-3.60  -0.06  +1.96  +8.08  +0.00  -1.46  +4.74  +8.45  +7.66  -2.34
-3.54  -1.86  +0.01  +8.19  +5.30  +5.13  +4.18  +5.45  +4.75  +0.37
+3.09  -5.35  +3.70  +6.20  -3.44  -0.66  +3.00  +6.64  +5.97  -4.02
->
-3.60  +1.96  +0.00  +4.74  +7.66
-3.54  +0.01  +5.30  +4.18  +4.75
+3.09  +3.70  -3.44  +3.00  +5.97

+0.54  -1.31  +1.39  +1.97  -2.09  -0.14  -0.97  -0.44  -1.23  +0.92
+5.53  -5.02  -1.48  -0.22  +1.12  +4.26  -1.73  +4.38  -0.78  -3.22
-1.58  -2.08  -1.77  -7.00  +1.05  -0.28  +0.18  -1.89  -1.34  -1.27
+1.05  +0.40  -1.24  -3.24  -0.39  -0.92  +1.72  +0.95  +0.32  -2.92
+4.80  -4.27  -3.68  -1.39  +4.57  -3.97  -7.06  +2.69  -0.65  -6.23
+2.78  +1.62  +0.70  -1.14  -0.82  -2.01  +3.99  +0.17  +2.99  +1.67
-3.20  +0.10  +0.24  -1.50  -3.33  -1.32  +2.59  +0.21  -2.85  -3.80
-0.70  -0.32  +1.01  +1.68  -1.35  -1.84  -3.28  -0.56  +1.19  +1.89
->
+0.54  +1.39  -2.09  -0.97  -1.23
+5.53  -1.48  +1.12  -1.73  -0.78
-1.58  -1.77  +1.05  +0.18  -1.34
+1.05  -1.24  -0.39  +1.72  +0.32
+4.80  -3.68  +4.57  -7.06  -0.65
+2.78  +0.70  -0.82  +3.99  +2.99
-3.20  +0.24  -3.33  +2.59  -2.85
-0.70  +1.01  -1.35  -3.28  +1.19

+5.71  -0.45  +1.87  +0.50  -2.34  +4.40  -6.24  -0.06  -1.63  -2.32  +3.72  +1.87  +2.52  +3.91  +4.16
-4.57  -0.54  -0.10  +3.24  -3.34  +1.26  -4.56  +4.96  -3.01  -0.52  +4.43  +1.66  +4.14  -2.35  +4.50
+2.14  +4.37  +0.13  +4.65  -4.04  +1.82  +0.97  -0.33  +1.30  -6.52  +5.14  +1.33  -1.01  -1.93  +4.62
+0.86  +5.21  +0.93  +0.65  -1.38  +0.00  +3.44  -1.22  +4.34  +2.73  -1.50  -6.70  -2.07  +3.23  -5.58
-2.24  -2.56  -3.46  -5.56  -3.85  -1.13  -6.38  -1.44  -2.82  +4.40  +2.66  +0.20  -2.94  +2.64  +0.97
->
+5.71  +1.87  -2.34  -6.24  -1.63  +3.72  +2.52  +4.16
-4.57  -0.10  -3.34  -4.56  -3.01  +4.43  +4.14  +4.50
+2.14  +0.13  -4.04  +0.97  +1.30  +5.14  -1.01  +4.62
+0.86  +0.93  -1.38  +3.44  +4.34  -1.50  -2.07  -5.58
-2.24  -3.46  -3.85  -6.38  -2.82  +2.66  -2.94  +0.97

+3.72  -1.18  +0.30  +3.64  -3.35  +8.12  +2.70  -8.17  +0.96  -5.84  +2.66  -4.06
+4.43  -1.18  +0.30  +3.38  -3.35  +3.67  -0.03  -2.12  -0.11  -5.84  -1.86  -3.06
+4.53  -1.18  +0.30  +3.06  -3.35  +3.67  -0.15  -4.90  -0.14  -7.27  -0.64  -3.06
+0.38  -1.18  +0.30  -0.32  -3.35  +3.67  -0.38  -4.92  -0.73  -4.27  +3.54  -2.84
+1.29  +1.12  +0.01  -2.84  +0.96  -6.91  -3.96  +6.82  -2.12  -0.83  -4.51  +2.46
+3.81  -1.18  +0.30  +3.06  -3.35  +5.71  -0.03  -7.22  -0.11  -6.22  +1.15  -3.66
+3.72  -1.18  +4.62  +3.06  -2.17  +2.14  +1.88  -0.83  +0.57  +0.23  +2.47  -0.32
->
+3.72  +0.30  -3.35  +2.70  +0.96  +2.66
+4.43  +0.30  -3.35  -0.03  -0.11  -1.86
+4.53  +0.30  -3.35  -0.15  -0.14  -0.64
+0.38  +0.30  -3.35  -0.38  -0.73  +3.54
+1.29  +0.01  +0.96  -3.96  -2.12  -4.51
+3.81  +0.30  -3.35  -0.03  -0.11  +1.15
+3.72  +4.62  -2.17  +1.88  +0.57  +2.47

-1.97  -0.92  -0.41  -3.08  -2.62  -1.02  +2.16  +5.39  -1.30  +1.88  +2.76  +3.01  -4.88  +2.20
+2.91  +3.20  +1.29  +1.93  -1.08  -1.88  +1.00  -3.55  +6.62  +1.82  -0.35  -3.35  -4.39  +2.33
->
-1.97  -0.41  -2.62  +2.16  -1.30  +2.76  -4.88
+2.91  +1.29  -1.08  +1.00  +6.62  -0.35  -4.39

+1.96  -2.04  +1.54  -2.13  +7.40  +1.42  -7.71  -0.26  +5.23  +2.43  -0.36
+0.31  -0.46  -0.41  +0.85  -0.64  +0.09  -0.74  -1.31  -0.54  +0.89  -0.66
-0.24  -2.20  -1.76  +1.31  -1.08  +0.22  -1.07  -2.35  -0.83  +2.74  -0.95
+0.86  -1.41  -0.53  +3.37  -3.31  +0.36  -2.73  -3.74  -1.99  +1.81  -3.00
-1.16  -0.14  -0.53  +1.54  -1.97  +0.49  -1.07  -0.26  +0.61  -4.03  -0.66
-2.27  -2.68  -0.90  +1.77  -0.19  -0.45  -0.41  +3.57  -0.26  -2.49  +0.52
->
+1.96  +1.54  +7.40  -7.71  +5.23  -0.36
+0.31  -0.41  -0.64  -0.74  -0.54  -0.66
-0.24  -1.76  -1.08  -1.07  -0.83  -0.95
+0.86  -0.53  -3.31  -2.73  -1.99  -3.00
-1.16  -0.53  -1.97  -1.07  +0.61  -0.66
-2.27  -0.90  -0.19  -0.41  -0.26  +0.52
